In the rows, zero is written as 128.
[121 104 103  78 130 158 104 114 159 115 160 165 124 125  89 171 137  83
 110 131 126 127 168  84 129 132 181  83 100 125  94 141 110 143 107 157] | Y
[141 118 122 146 133 123 117 115 119 103 153 109 141 124 128 116 138 141
 130 142 135 144 122 150  88 134 107 134 125 139 118 112 111 149 132 127] | P
[138 108  97  74 104 139 100 151 131 106 168 132 142 117 102 103 130 108
  81 136 117 150 139 155 115 139 105 112 101 134 108 155 117 181 149 129] | C
[130 135 184 152 138  87 133 146 115 156 105  90 133 152 142 109 131 152
 111 136  97  88 102 126 113 130 106 134 114 107 113 145 130  74 181 106] | F
[136 171 123 163 121 130 129 106 130  87 168 109 129 118 124  94 121 144
 153 142 131 156 108 179 117 131  98 150 158 156 147 113 132 151 119 125] | Y
[ 96 122 149 120 117 126 132 157 116 176  78 172 125 134 155 114  97 143
 138 122 119 101 120 111 151 129 134 144 150 108 123 132 170 107 139 129] | A
[117 151 145 112 129 125 121 140 133 138 132 113 126 140 111 101 132 123
 116 119 111 103 126 126 122 112 107 125 117 126 113 158 128 135 169 117] | U
[113 130 118  68  64 125  95 180 101 141 122 153 119 108 125  99 110 122
 121 137 129 137 113 151 132 143  84 119 141 129 132 172 163 177 139 117] | P
[142 127  96  92 135 107 116  81 152  85 182  96 112 123  61 158 164  58
  96 113 117 111 175 133 113 119 119  85  64 169 106 164  98 147 154 138] | T
[127  89 128 120 167 124 131  96 136 125 143 153 131 135 109 187 146 109
 111 118 118 115 158 114 115  97 142  99 105  98 107 106 107 107 143 140] | U
[121 142  88  96 133 165 109  84 168 101 165 166 105 123  87 183 138  77
 139 111 130 134 189  73 143 143 210  78 107 142 111 130 129 121  85 165] | Y
[114  89 140 134 130 129 131 144 122 158 116 137 134 136 143 108 115 134
 120 133 124 109 109 126 119 131 141 147 125 116 106 122 118 122 130 138] | A
[144 128 107 166 132 161 130  99 144 109 138 156 137 129 154 149 130 163
 154 126 154 152 136 112 117 139 173 147 154 133 152  92 123 119  93 146] | K
[156 115 152 199 166 110 158  81 136 139 101 157 151 148 155 183 137 181
 128 132 141 113 137 118 121 110 136 145 130 104 147  79 132  56 131 140] | K
[132 169 131 151 122 116 136 102 117 109 148 151 133 116 127 112 111 132
 136 136 121 145 133 172 132 117  74 131 148 142 145 131 147 133 148 128] | Y
[137  93 103 134 119 149 116 116 134 129 153 197 147 107 140 151 130 140
 116 137 151 162 137 145 114 129 116 128 143 125 149 118 123 153 111 150] | K
[127 102 107 120 122 124 121 122 107 127 127 171 125 111 141 150 120 128
 139 128 136 144 141 123 120 131 125 117 136 126 137 113 140 132 105 140] | P
[106 109 158  99 108 106 120 188  91 195  73 164 152 137 146 103  91 147
  95 146 112  91 109 117 131 136  97 124 113  99 109 161 153 120 161 129] | P
[167 102 107 165 182 118 144  68 154  75 171  66 128 149 101 171 166 126
 109 120 131 137 162 121  94 135 175 118  70 132 118  83  72  87 113 141] | C
[136 145 138 154 125  78 149 123  95 118 124 137 127 117 125 119 109 130
 128 138 125 130 111 202 142 104  48 153 142 147 165 135 167 130 160 118] | T
[132 139 124 137 124 112 126 134 120 120 123 122 128 122 121 127 122 130
 122 133 123 137 115 183 115 118  96 138 145 136 144 125 122 150 137 131] | R
[120 123  74  90 122 162 100  69 176  73 191 119  75 110  86 164 168  58
 147  95 143 149 185 101 120 148 188  96 106 161 112 131 111 154  91 145] | A
[115 112 136 132 125 131 132 153 118 156 104 158 154 135 151 114  89 158
 139 150 127 127  95 120 126 133 140 147 153 123 128 126 134 130 102 131] | Y
[101 162 103 109  78 141 121 174  98 135 104 166 112 107 151  80  76 141
 180 122 137 144  90 149 159 143 133 166 196 161 177 137 206 169  98 118] | T
[158 166 161 217 157  84 165  77 117  92 133  95 128 140 134 135 128 173
 145 141 124 124 112 184 122 103  79 156 146 131 159  84 129  75 143 117] | Y
[155  96  61 140 158 171 120  76 155  53 196 118 128 118 119 149 147 123
 144 117 148 183 156 111  92 148 204 126 121 149 129  67  89 148  69 148] | C
[125 110 147 145 153 126 128 138 122 144 131 117 168 148 137  99 121 150
 114 138 115 114 104 133  95 109 118 146 128 117  99 124 102 136 158 126] | U
[123 124 115 127 147 152 121 114 142 111 153 111 127 136 119 124 137 124
 142 117 126 129 133 108 109 125 167 128 128 131 114 113 105 138 117 134] | U
[126 109 132 104 129 114 120 132 123 152 121 123 125 139 108 148 134 107
 107 128 123 101 152  96 116 141 147  92  79 117 102 148 116 106 135 144] | P
[126 152 127 112 113 109 113 108 128 107 172 130  89 100 108 128 150  86
 128 117 113 157 154 162 124 137  70 102 121 145 145 175 148 134 158 117] | F
[132  64 132 121 163 118 126  99 151 126 156 124 129 143 103 184 162  86
  92 124 125 105 162 109 103 113 162 100  71 103  78 106  77 106 146 150] | A
[ 85 138 104  48  95 176  94 162 139 156 121 176 114 123 115 109 105  93
 139 103 122 122 144  68 150 138 176 103 132 128 114 171 158 164 114 140] | U
[121 118 117  96 121 119 123 138 127 133 124 142 120 134 105 156 123  92
 122 119 126 111 143 113 139 124 160 117 113 136 122 145 146 127 132 137] | T
[137 107 141 138 119 106 125 155  95 135 119 125 147 127 145 114 116 161
 120 155 127 131  94 169 102 127  85 144 136 113 126 113 126 135 146 121] | P
[112 108 105  87 118 169 114 113 159 127 113 133 107 150 120 155 133  99
 135  95 118 112 174  34 131 140 247  96  88 127  85 138 115 113  92 152] | E
[145 123 148 135 152  80 144 100 136 117 131  81 116 151  80 181 155  92
 102 121 122  83 148 131 125 105 132 111  70 130 119 136 120  85 168 128] | T
[124 168 130 127  88  95 128 139  89 131 104 156 100 110 141 111 105 135
 149 127 131 137 127 172 151 132  58 133 152 136 172 153 188 123 135 116] | P
[124 105 128 132 131 133 111 136 118 124 146 164 139 111 158 116 124 137
 133 134 115 149 114 122 102 133 121 137 160 122 123 117 132 140 132 123] | F
[116  89 129 140 132 140 135 162 100 148 104 153 146 132 168 120  94 174
 156 138 130 139  79 138 119 117 145 165 181 105 141  97 133 136 100 122] | U
[126 136 138 140 112 111 141 114 129 128 105 100 109 141 134 114 125 139
 136 120 117 122 122 135 122 127 132 135 111 135 127 135 133 113 126 123] | E
[122 123  84  77  87 192  90 145 165 126 147 156 108 121 113 142 135 115
 139 122 156 150 144  87 133 166 205 109 130 136 137 146 133 160  78 150] | K
[110 121 158 149  91 107 143 168  92 162  80 144 148 130 183  57  84 185
 138 145 117 136  65 172 125 120  75 179 165 124 137 138 160 151 142 108] | E
[124  87  95 125 168 148 139  77 141 109 134 158 115 137 121 225 128  91
 149 100 140 116 172  59 132 126 252 108 100 131 118  85 125  88  81 156] | T
[122 107 132 144 105 152 133 180 113 179  94 171 162 131 182  93  90 190
 146 153 149 143  78 125 122 148 143 171 173 118 156 118 146 141  98 137] | K
[152 122 129 150 156  99 149  92 136 110 136  89 124 146 106 156 145 127
 106 119 120 122 156 132 120 129 134 115  75 120 133 113 112  78 143 134] | C
[133 129 134 149 121 118 130 137 118 119 163 114 159 118 134  78 112 145
 134 167 132 162  79 194  98 130  72 160 154 149 132 124 118 179 122 124] | Y
[138 145 141 136 178 106 146  58 153 106 156  98 103 146  79 184 172  84
 115 101 115  95 188 102 121  99 138  82  66 117 110 129 104  74 168 139] | U
[130 148 117 164 149 140 134 117 133 124 122 124 139 132 139 121 116 143
 147 121 126 136 121 138 108 127 155 149 147 148 135  98 116 130 111 143] | R
[145  93  96 184 175 150 138  80 131  74 177 105 135 123 145 131 137 160
 172 132 153 184 101 156  77 118 147 164 164 141 147  54  79 150  73 128] | U
[122 106  86 104 128 145 125 120 132 110 136 151 109 120 119 154 120 103
 156 114 144 132 135  94 134 136 197 129 136 153 140 116 140 142  75 142] | T
[ 97 160 127  96  80 129 117 167 103 158  96 213 136 109 149  96  71 139
 144 135 116 138 116 143 168 127  79 130 180 129 153 157 196 154 130 128] | Y
[117 135 105 104 134 155 118 111 145 108 160 122  96 124 101 133 141  97
 139 106 131 131 151 103 128 130 166 112 118 138 126 141 121 142 109 139] | U
[131 127  94 136 135 156 116 105 138  82 182 101 113 119 117 109 137 121
 151 121 142 171 122 155  97 130 137 143 144 151 139 117  96 171 100 128] | U
[132 119 129 139 132 122 131  93 141 109 131 116 124 141 125 131 143 118
 120 115 116 120 152 115 110 119 150 119  97 132 101 127 112 123 139 137] | E
[141 119 115 172 163 133 126 105 139 108 146 111 161 134 131 128 132 137
 126 134 129 142 119 150  82 120 144 151 136 147 115  95  85 151 120 144] | R
[114 141 134 128 105 102 144 155  98 145  98 140 122 122 142  98  93 143
 144 132 127 117  92 157 146 125 102 164 157 148 161 147 175 136 129 116] | T
[118 146 125  95 104 129 120 135 132 129 138 154 123 120 111 124 115 110
 130 138 122 137 133 139 140 129 108 113 132 135 128 155 144 147 128 131] | Y
[140 129 100 156 161 140 121  81 147  93 156 133 138 125 114 168 138 107
 128 118 134 154 156 138 102 119 154 124 125 145 124  92 102 141 114 155] | R
[111  83 146 124 126 137 109 177 109 164 109 177 164 127 177 103 105 165
 132 145 111 130  84 101 105 133 139 151 168 105 109 120 138 133 127 119] | F
[123  92 143 117 162 120 124 116 141 151 134 167 175 144 114 160 125 114
  78 142 106  96 154  91 113 112 138  94  88 103  72 125  97 115 159 155] | Y
[148  72 124 142 174 117 135 107 144  98 146  87 144 154 107 192 146 117
 106 139 133 108 126 110  96 116 197 135  87 127  95  97  78 111 120 138] | T
[106 160 114  90  88 135 119 164 117 135 108 149 112 120 127  96  95 119
 153 119 129 115 109 117 153 136 145 146 153 156 146 159 180 154 123 121] | T
[140 139 118 163 154 122 137  98 135 108 138 105 123 130 116 141 136 119
 136 125 131 137 134 159 109 123 135 136 126 146 140 106 109 130 118 144] | R
[148  93  98 150 152 149 146  87 136  94 125  87 109 155 135 183 133 143
 163  99 137 130 154  69 132 147 244 124 104 118 143  64 111  64  66 141] | C
[135 147 135 179 159 117 146 109 124 126 105 131 140 139 145 139 115 146
 145 124 126 124 124 142 117 112 138 150 147 133 143  93 128 110 125 139] | R
[113 153 124 106  95 120 124 160 116 138 105 119 120 132 126  97 102 126
 144 123 123 109 103 127 141 135 136 151 141 156 142 159 164 144 131 117] | T
[113 116 128  86 110 133 127 181 120 177  79 137 136 148 135 111  94 142
 105 122 111 100 127  78 152 157 174 122 105 108 118 153 157 107 128 134] | C
[125 132 136 120 111 130 127 143 136 167 108 180 137 134 135 144 121 132
 118 133 136 122 143 119 144 134 126 119 121 114 145 151 150 110 136 147] | K
[127 148 126 163 146 129 149  96 136  92 111  74  79 150 126 163 131 153
 188 106 142 124 120 100 150 127 190 143 146 120 168  83 131  74  78 127] | U
[133 133  83 120 144 140 127  66 156  75 154 129  85 123  95 196 149  83
 159  92 144 126 169  83 134 126 210 108 109 158 142  96 132 110  85 143] | T
[113 153 149 124 102 109 129 180 110 173  67 123 131 139 138 102  95 151
 127 134 114 108  89 167 137 126 104 152 153 125 146 146 156 130 141 120] | R
[116 137 115 119 140 153 118 118 148 109 136  93 104 141 112 126 137 130
 151 111 130 122 130  99 120 133 179 128 130 130 127 119 115 129 104 127] | U
---
[140  83 134 155 165 108 183 113  86 146  78 119 118 130 173 148 113  99
 126 158  75 160  75 140 100 111 120 142 143 196 104  98 108 161  89 112] | S
[113  96 102 117 145 110 116 129 101 122  95 133  91 139 118 108 142 115
 125 131 146 102 140 168 132 160 146 152 108 108 127  95 123 103 124 128] | Z
[ 98 109  98 120 153 112 120 125 108 120 118 140 122 138 120 135 141 118
  83 122 127 151 124 146 137 157 155 153 115 144 125  97 132  97 114 168] | S
[106 121 128 112 117 110 136 150 146 111 123 159 153 130  91 141 114 109
 131 105 139 140 191 113 135 143 163 124 126 123 136 129  90  99 122 153] | D
[141 102 149 140 131 114 140  93 113 138 126 125 125 111 135 136 122 113
 143 143 121 146 104 111 109 133 150 148 159 149 138 148 113 135 127 146] | B
[148 151 102 142 118 115 126 152 123 145 128 123 134  98 144 120 138 109
 150 130 154 132 133 125 135 143 120 128 102 126 124 111 117 148 125  93] | J
[143 142 100 147 125 134 147 159 133 139 128 148 122 119 140  95 128 121
 113 106 160 116 122 129 145 140 118 141  81 120  97 124 129 143 143  61] | M
[146 130 137 137 113 154 166 159 144 139 120 116 138 114 169 129 153 119
 126 136 116 142 134 146 143 126 131 124  69 100  86  90 122 143 132  56] | V
[ 77 129 103 109 147 114  98  98 126 113 140  59 127 129  92 132 156 140
 127 124 143 103 144 125 130 147 180 148 140  96 182 174 131  67 123 188] | H
[109 117 128 112 145 123 117 142 137 117 123 101 144 132 114 139 126 123
 132 131 133 133 141 114 131 112 155 128 107 118 148 143 123 111 121 184] | Q
[ 87 131 120 108 113 116 116 152 131 137 149  72 140  94  89 132 107 118
 116 117 155  78 216 129 132 139 126 100  97 119 125 160 133 127 150 184] | S
[149 141 133 123 124 156 151 143 141 127 116 119 109  96 142 104 138 124
 153 110 117 105 128 139 123 117 129 138 133 134 119 143 107 148  96  90] | X
[101 127 119 155 123 128 117 159 120 138 125 170 118 151 167 108 113 136
 133 145 169 115 162 155 131 132  81 108  81 111  93 107 124 115 133 116] | N
[125 114  97 112 125  86 110 133 125 132 109 128 102 122 122 100 142 126
 127 121 134 126 114 153 142 148 138 145  93 120 112 114 130 114 151 152] | J
[147 118 169 155 121 121 139  97 115 130 120  96 125 115 124 112 143 119
 132 125 117 145 105 141 107 117 163 140 152 142 128 142 117 149 117 132] | H
[127  90 144 110 147 121 160 132 167 103  92  83 137 153 119 148 139 109
 185 152 148 136 138 100 131 126 111 105 134 108 162 123  93 122  81 111] | Z
[150  97 170 165 155 123 181 119  99 131 112 145 152 135  92 149 102  71
 202 164 146 162 141 110 117  86 163 128 169 134 155 150 119 177 148  83] | Q
[122 122 157 119  88 147 111 127 161 107 131 161 161 117 123 165 141 129
 156 150 132 164 189 119 124 137 155 113 143 106 132 125 118  81 106 137] | X
[128 134 137 146 144 116 135 150 116 122 136 108 139 145 106 149  82 115
 109 133  97 126 154 118 121  87 137  90 106 126 125 152 128 132 182  58] | L
[153 102 167 136 115 111 142  98 118 139 119 113 132 114 132 139 121 123
 121 131 108 154 124 119 117 128 171 135 140 142 123 143 106 132 143 126] | B
[151 156 118 131 131 147 130 159 121 135 115 160 118  89 147 102 138 125
 119 122 166 109 130 153 129 140 118 157 118 146 102  98 133 131 127  86] | G
[119 143 141 140 152 150  97 114 104 125 119  82 137 101 119 104 139 109
 146 130 125 120 107 119  94 104 154 151 140 152 148 154 142 159 115 134] | Q
[136 109 100 115 128 128 127 151 109 114 156 125 142 118 114 127 122 111
  90 122 103 141  89 136 129 135 130 164 106 138 112 139 141 139 141 166] | V
[134 130 107 141 156 145 126 134 107 121 149  87 141  89 140  80 133 108
 122 126 148 125  93 103 123 105 129 139 133  83 130 171 130 155 150  99] | B
[127 145 117 109 139 126 114 120 114 123 121 117 113  97 140  90 135 144
 114 109 131 118  71 110 115 151 158 167 143 161 124 130 142 124 142 109] | M
[147 143 116 111 170 143 113 119  98 127 133 107 132 118 142 102 123 109
 171 130 100 113  73 111 101 108 107 167 149 162 149 160 147 163 116 101] | Q
[113 109 106 131 145 123 136 162 142 100 145  76 162 126 116 151 125 116
 121 149 136 134 136 120 135 111 124 124 110  81 132 154 111 113 123 152] | V
[131 113  88 114 123 135  92 141 111 127 117 119 141 109 124  82 160 132
 140 114 132 125 120 139 122 117 133 151  85 114 123 121 129 128 115 121] | Q
[135 146 157 155 159 130 117 131  99 104 110  92 125  96 121  85 111 130
 133 139 157 105 139 136  95 108 177 128 123 137 136 126 146 119 138 108] | H
[142 130  96 132 120 167 138 171 108 150 146 151 130 109 168 118 102 119
 111 112 118 136 121 133 119 115 117 106  92 138 111 153 116 154 135 111] | N
[165 137 127 149 131 130 140 136 129 149 151 132 132 111 150 107 135 117
 126 130 153 127 119 135 140 132 119 138  96 117 108 122 132 152 142  84] | B
[120 132 138 149 163 124 130 128 141 112 121 107 135 114  88 101 129 102
 126 137 173 130 130 122 121 121 164 122 129 130 145 138 113 120 112 162] | H
[137 135 153 148 127 133 153 142 120 144 123 110 132 115 162 104 121 125
  95 133 112 137 138 112 132 120 125  89 100 114  91 120 108 140 148  82] | H
[101 111 102 100 130 117 107 144 115 117 110 155 126 147 115 100 127 117
 141 109 165 121 114 191 137 135 138 166  98 136 121 109 134 120 131 168] | N
[ 99 144 113 108 139 156 139 171 121 130 161 106 162 135 147 105  80 130
 138  97 131  83  98  82 107  38  30 116 154 107  97  93 151 169  62 151] | L
[168  86 179 157  89  91 120 111 118 110 122 132  99 100 121  78 144 133
 141 120 108 138  82 137 111 103 179 162 160  86 110 126 120 148 138 117] | M
[125 143 192 153 167 121 148 116 137 126 117 173 121 117 110 151  71  89
 209 203 119  92 147  78  90 112 124 150 152 186 157  85 168 130  97  92] | M
[124 111 123 140 115 159 124 142 136 120 128 122 117 118 144  86 129 143
  79 111  90 137 116  80 120 109 117 102  89  88 102 149 142 130 142  72] | M
[130 104 133 139 151 132 150 108  81 125 119  92  99 134 160 129 141 107
 109 139  80 129  75 132 118 145 132 177 126 145 123 137 135 150 116 105] | V
[139 107 144  85 141 101  91 120 156  75 119 163  55 125 147 155 138 148
 204 137  83 152 169 102 105 166  79 118 144 125 205 138 102  77  64 149] | J
[ 80 138  96 151 143 126 109 159 137 126 133 146 127  90  61  84 132  93
  77 142 137 110 128 127 133 134 153 130  84 122 102  94 118 124 154 162] | V
[126 115 122 103 171 117 141 149 153 110 122 122 133 117 102 130 141 105
 123 150 166 123 129 134 155 129 149 166 134 105 136 139 124  98 123 152] | G
[138  93 151 126 128 111 165  95 111 143 115 120 118 140 143 140 129 115
 133 130 115 151 113 125 123 142 148 136 156 153 114 132 126 136 123 132] | S
[128 129 144 137 130 158 145 151  99 154 135 146 101 118 162 106  87 104
 111 126 105 111 122 117 120 115 121  98 115 136 108 137 121 168 144 109] | N
[116 114 172 135 215 145 193 128 168 123  58 208 107 126 134 142 144  61
 164 208 117 169 108 141 122 125 183 168 107 165 106   4 118 102  60 111] | V
[140 136 145 109 109 131 147 134 122 131 111 149 133 123 143 148 131 120
 173 139 182 116 157 142 140 158 117 160 136 141 133 119 146 118 145  91] | G
[117 109 104 105 123 105 106 132 119 133 108 144  98 110  93 105 146 120
  89 120 128  91 125 168 142 155 143 184 102 144 116 114 133 104 134 169] | G
[111 117 113 118 157 132 133 153 153  97 134 137 139 121 113 131 129 114
 121 141 137 148 136 117 142 126 127 131 141 113 133 157 102 102 108 158] | X
[119 110  96 112 131 111 130 130 127 143 107 168 115 130 125  82 153 115
  81 109 124 143 107 146 150 160 134 139  89 139  75  72 120 118 134 124] | S
[141 121 114 143 101 142 131 147  96 153 153 132 136 125 150 126 102 121
 107 114 124 130 132 118 113 108 102 102 103 130  93 149 138 154 154  96] | L
[137 134 124 142 116 134 141 146 129 141 126 126 143 120 146 115 142 117
 159 123 155 113 151 150 125 135 128 125 105 125 116 115 123 144 122  79] | D
[162 118 165 125 128 107 141 116 119 139 122 145 123  83 105 138 140 107
 142 157 122 136 113 133 120 144 155 175 171 187 131 119 117 146 124 121] | G
[108 159 116 151 152 148 113 132 118 112 126  99 124  98 131  78 135 116
 128 131 129 101  72 121 112 107 124 151 163 136 124 146 133 148 116 122] | X
[138 116 123 130 131 109 121 136 124 127 120 131 110 112 113  73 142 114
  97 121 133 122 110 151 140 137 160 142  81 119 108 110 121 120 140 150] | H
[141 113 141 135 125 134 155 106 121 135 107 106 136 137 132 136 138 104
 125 133 118 143  91 144 124 130 188 139 140 114 108 122 117 130 145 101] | V
[116 102 100 115 130 104 135 125 123 135 113 146 106 143 120 106 147 136
 108 105 135 126 133 171 143 149 131 139 101 129  99  95 129 111 131 135] | S
[138 123 126 122 135 137 138 151 120 147 136 101 133 106 150 120 128 145
 126 133  99 132 136 101 127 107 126 107  94 131 119 144 122 144 143 100] | Q
[143 144 116 149 131 115 131 164 117 145 132 141  96  82 143 106 111 119
 100 127 107 141 129 127 126 126 113  96  98 137  97 131 116 160 170 113] | J
[142  85 132  77  77 100 101 125 150 125 143 127 122 135 127 125 160 164
 184 130  97 124 109 120 142 126 127 143  91 106 154 106 147 106 127 181] | Q
[180 115 139 165 109 103 119 114 105 153 141  90 112  70 109  93 154 137
 118 119  91 145 116 133 105 110 170 119 152 124 109 148 105 177 139  72] | J
[149 123 144 141 138 142 141 138 118 140 130 128 118 104 168  87 118 122
  73 134  91 159 100 100 117 122 108  82 112 135  83 144 106 147 147 113] | H
[117  99 118 111 132 113 108 126 130 124 129 129 115 139 106 112 158 134
 116 121 115 148 123 135 147 133 157 136  98 105 136 139 125 113 151 152] | Q
[123 172 146 114 154 163 146 129 119 143 100  99 127  81 148 116 138 119
 125 128 112 101 119 105 114 122 131 151 164 163 122 115 126 146 111  51] | G
[148 101 162 120 127 109 144 114 117 123 108 128 128 136 136 131 117  97
 127 119 127 147  78 139 125 131 142 160 159 146 112 117 117 161 109 136] | M
[168 132 133 143 108 114 138 146 135 148 139 122 106 117 176 106 136 131
 126 122 154 112  96 152 144 140 121 130 105  97  91 123 126 152 151  91] | M
[165 119  96 151 147 158 168 171 116 133 168 135 113  88 129 122 115 130
  81 126  97 160 116 117 123 117 126  85 110 121 108 173 111 162 181  67] | V
[122 116  86 106 127 122 129 108 135 159 111 166 130 110 112  90 134 107
 124 124 131 123 107 119 132 152 137 156  96 150 101 120 116 111 143 135] | B
[139 126 133 120 114 132 146 156 121 115 138 128 117 121 176 136 104 143
 105 123  92 143 102 116 136 128  95 110 133 141 108 160 116 137 153 132] | X
[126 108 127 146 112  91 115 138 102 147 131 169 107 131 108  98 127  92
 101 118 129 119 140 162 138 131 129 155  91 122  80  95 112 141 132 128] | L
[111 128 116 117 130 141 125 153 156 103 128 118 150 119 121 121 133 119
 135 130 160 125 137 123 139 118 131 129 131  98 124 142 115 105 101 163] | X
[143 107 130 112 119 122 144 134 127 155 138 142 121 108 167 127 121 139
  87 125  77 155 130 124 137 128 104  98 109 111  84 128  96 135 162 103] | B
[131 131 135 135 149 127 123 127  96 111 136 105 143 110 130 103 132 105
 149 126 120 116 125 100 109 131 160 159 155 125 149 148 128 138 117  83] | D
[ 65  95 129 102 110 108  90 106 125 108 121 126 129 120  91 111 167 144
 119 126 127 147 172 143 140 153 123 149 100 101 133 119 140  99 161 139] | B
[116 149 174 172  98 131 150 133 111 129 123  77 138 109 126 107 149 122
 115 113 141 141 145 105 137 135 136 108 109 132 135 117 113 174 144  67] | H
[121 110 185 142 122 107 110 109 135 101 133 134 103 138 126 167 101  75
 155 150  88 147 126 101  98 118 148 145 144 139 161 176 118 116 112 203] | L
[ 44 137 136 174 166 130 121  72  69 118  57 153 106 115 113  99  72 163
 182 162 165  90 150  71  33 127 109 133 207 229 136 134 159  96 129  86] | M
[141  99 161 134 119 104 150 109 123 131 114 148 112 120 122 130 122 113
 126 127 119 152 106 115 121 141 165 154 159 148 117 135 109 137 126 129] | M
[102 100 182 135 126  90 170 113 110 139 132  72 162 153 125 168 135 125
 139 145 123 128 160 112 142 133 152 141 155 133 129 111 122 143 115 114] | D
[157 111 171 139 124 116 148  97 114 146 109  95 131 119 124 103 140 102
 121 129 108 136  91 141 120 115 175 131 146 134 108 116 108 157 120 117] | H
[126  89  92 123 158 103 111 107 116 130 111 101 108 130 106  78 177 122
 146 138 148 131  64 144 138 129 169 148 124 102 147 139 115 128 145 137] | Q
[131 148 115 131 174 133 138 125 120 115 129  89 134 135 124 120 130 115
 123 134 129 114  68 124 118 139 129 168 133 170 133 126 141 139 113 106] | V
[174 143 123 110 106 126 147 144 135 156 135 104 109 101 150 112 150 144
 127 113 127  84  97 147 151 131 131 151 121 121 113 116 129 142 143  78] | G
